[[ -5  -5 -25  52  48 -34 -10  -5 -39]
 [-14  -7 -19  21  11 -22 -15  -8 -25]
 [ 25  -5  30 -19  -5  34  26  -4  36]
 [ -2  -7   7 -15 -18  10   1  -8  11]
 [ 14  -5  15  -5   2  16  14  -5  17]
 [ 18  -6  30 -32 -23  36  21  -5  39]
 [  1  -5 -11  31  31 -16  -1  -5 -19]]
|
[[-39  -5 -10 -34  48  52 -25  -5  -5]
 [-25  -8 -15 -22  11  21 -19  -7 -14]
 [ 36  -4  26  34  -5 -19  30  -5  25]
 [ 11  -8   1  10 -18 -15   7  -7  -2]
 [ 17  -5  14  16   2  -5  15  -5  14]
 [ 39  -5  21  36 -23 -32  30  -6  18]
 [-19  -5  -1 -16  31  31 -11  -5   1]]

[[ 63 -13]
 [-17 -45]
 [  2 -17]
 [  7 -14]
 [ 63 -61]
 [-53 -52]
 [-53  33]
 [-24 -44]
 [-49  31]
 [ 11 -13]
 [-11 -48]
 [-44  28]]
|
[[-13  63]
 [-45 -17]
 [-17   2]
 [-14   7]
 [-61  63]
 [-52 -53]
 [ 33 -53]
 [-44 -24]
 [ 31 -49]
 [-13  11]
 [-48 -11]
 [ 28 -44]]

[[  6   1  -3   3  19  -3   2   2]
 [  8  -6 -29   3  47   4   2  -3]]
|
[[  2   2  -3  19   3  -3   1   6]
 [ -3   2   4  47   3 -29  -6   8]]

[[ 21  24  20  22 -22]
 [-32 -31 -34 -31  31]
 [-55 -55 -53 -62  61]
 [-38 -38 -45 -46  45]
 [-45 -43 -49 -50  48]
 [-21 -14 -10 -20  34]
 [ 18  20  20  19 -25]]
|
[[-22  22  20  24  21]
 [ 31 -31 -34 -31 -32]
 [ 61 -62 -53 -55 -55]
 [ 45 -46 -45 -38 -38]
 [ 48 -50 -49 -43 -45]
 [ 34 -20 -10 -14 -21]
 [-25  19  20  20  18]]

[[-37  25 -45 -39   8 -27   4   6  -9 -13   5  48  34 -23]
 [-31 -53  26 -32 -50 -20   8 -33 -47  23 -11  27  42 -47]
 [-47 -24  20  14 -35   4 -54 -26  38 -49 -27  12  -8  49]]
|
[[-23  34  48   5 -13  -9   6   4 -27   8 -39 -45  25 -37]
 [-47  42  27 -11  23 -47 -33   8 -20 -50 -32  26 -53 -31]
 [ 49  -8  12 -27 -49  38 -26 -54   4 -35  14  20 -24 -47]]

[[ 12   8   4   2  23 -30  18  -7]
 [ -4 -15 -24  -7 -12  11  -6   3]
 [  7 -12 -24 -39  -4 -17 -13 -21]
 [-41  28  -4  28  41 -25  40 -34]
 [  7   9  15   4 -12  12  -8  10]
 [-11   2  26   0   4  40   4  27]
 [-27  -3  10  11  12  47   9  56]
 [-22   3   6   4   5  49   4  57]
 [-22   3   6   4   5  49   4  57]
 [ 22  -1  -5 -19  16 -25  12 -16]]
|
[[ -7  18 -30  23   2   4   8  12]
 [  3  -6  11 -12  -7 -24 -15  -4]
 [-21 -13 -17  -4 -39 -24 -12   7]
 [-34  40 -25  41  28  -4  28 -41]
 [ 10  -8  12 -12   4  15   9   7]
 [ 27   4  40   4   0  26   2 -11]
 [ 56   9  47  12  11  10  -3 -27]
 [ 57   4  49   5   4   6   3 -22]
 [ 57   4  49   5   4   6   3 -22]
 [-16  12 -25  16 -19  -5  -1  22]]
---
[[18  5 42  8 51]
 [27  5 25 13 36]
 [22  5 23  8 51]
 [63  7 29  9 38]]
|
[18  5 23  9]

[[45 38]
 [24 29]
 [63 53]]
|
[45 29]

[[-51  11  10  16 -16]
 [ -3  17 -16   4  -9]]
|
[-51  17]

[[-15 -51   9]
 [  1  20 -10]]
|
[-15  20]

[[-43 -30 -35 -11 -29]
 [ 46  41  54   6  23]]
|
[-43  41]

[[ -8 -24 -57  22  31]
 [ -6   5 -64 -21 -26]]
|
[-8  5]

[[ 18  24  55   7]
 [-32 -39 -36  -1]]
|
[ 18 -39]
---
[[ 40  -9  -8 -27]
 [-17  11  -8  21]
 [-62  31  -8  63]
 [ 47 -19  -8 -41]
 [-16  25  -7  34]]
|
[[-17  11  -8]
 [-62  31  -8]]

[[  6 -34 -28  57]
 [ 33  40  56  20]
 [ 32 -25  35  49]
 [ 17  45  57 -10]
 [  8  51  18  19]]
|
[[ 33  40  56]
 [ 32 -25  35]]

[[-16  17   3  -8  -2]
 [ -1  14 -19 -18   9]
 [ 12  -6  15 -46 -18]
 [-23   9  25  13  -4]
 [ -1   5   3  -8  -2]]
|
[[ -1  14 -19]
 [ 12  -6  15]]

[[ 24  -8  51]
 [ 32  -7  60]
 [-10 -11   3]]
|
[[ 32  -7  60]
 [-10 -11   3]]

[[  2 -37  18  17]
 [-17  52 -13  43]
 [-22  20  29 -48]]
|
[[-17  52 -13]
 [-22  20  29]]

[[-15 -11  -6]
 [ 57  53  56]
 [-50 -47 -43]
 [-50 -46 -49]]
|
[[ 57  53  56]
 [-50 -47 -43]]
---
[[ 14 -63 -34 -26 -64]
 [-36  59  28  26  61]
 [-60   7 -24  -2   7]]
|
[[ 59  28]
 [  7 -24]]

[[-64   5   6  11]
 [ -8  29 -59  -7]
 [-24  24  41   6]]
|
[[ 29 -59]
 [ 24  41]]

[[ 45 -21 -34  44]
 [ 40 -38  17  22]
 [ 48 -24 -25  46]]
|
[[-38  17]
 [-24 -25]]

[[-14 -29 -44]
 [-40 -44  39]
 [ 44  52  19]]
|
[[-44  39]
 [ 52  19]]

[[ -6   9  -5  27  -4]
 [  3   0  14 -31  -1]
 [ -3  19  17  23  18]
 [ -6  24   7  58  15]]
|
[[ 0 14]
 [19 17]]

[[ -4 -33  59]
 [ -3  63 -37]
 [ -4  20   4]
 [ -2  62   4]
 [  6  58 -17]]
|
[[ 63 -37]
 [ 20   4]]

[[ 21  -8 -25 -20  35]
 [  0 -34 -37   4  -5]
 [ -6   5  -8  -5   0]
 [ 19   1  -8 -48  52]]
|
[[-34 -37]
 [  5  -8]]
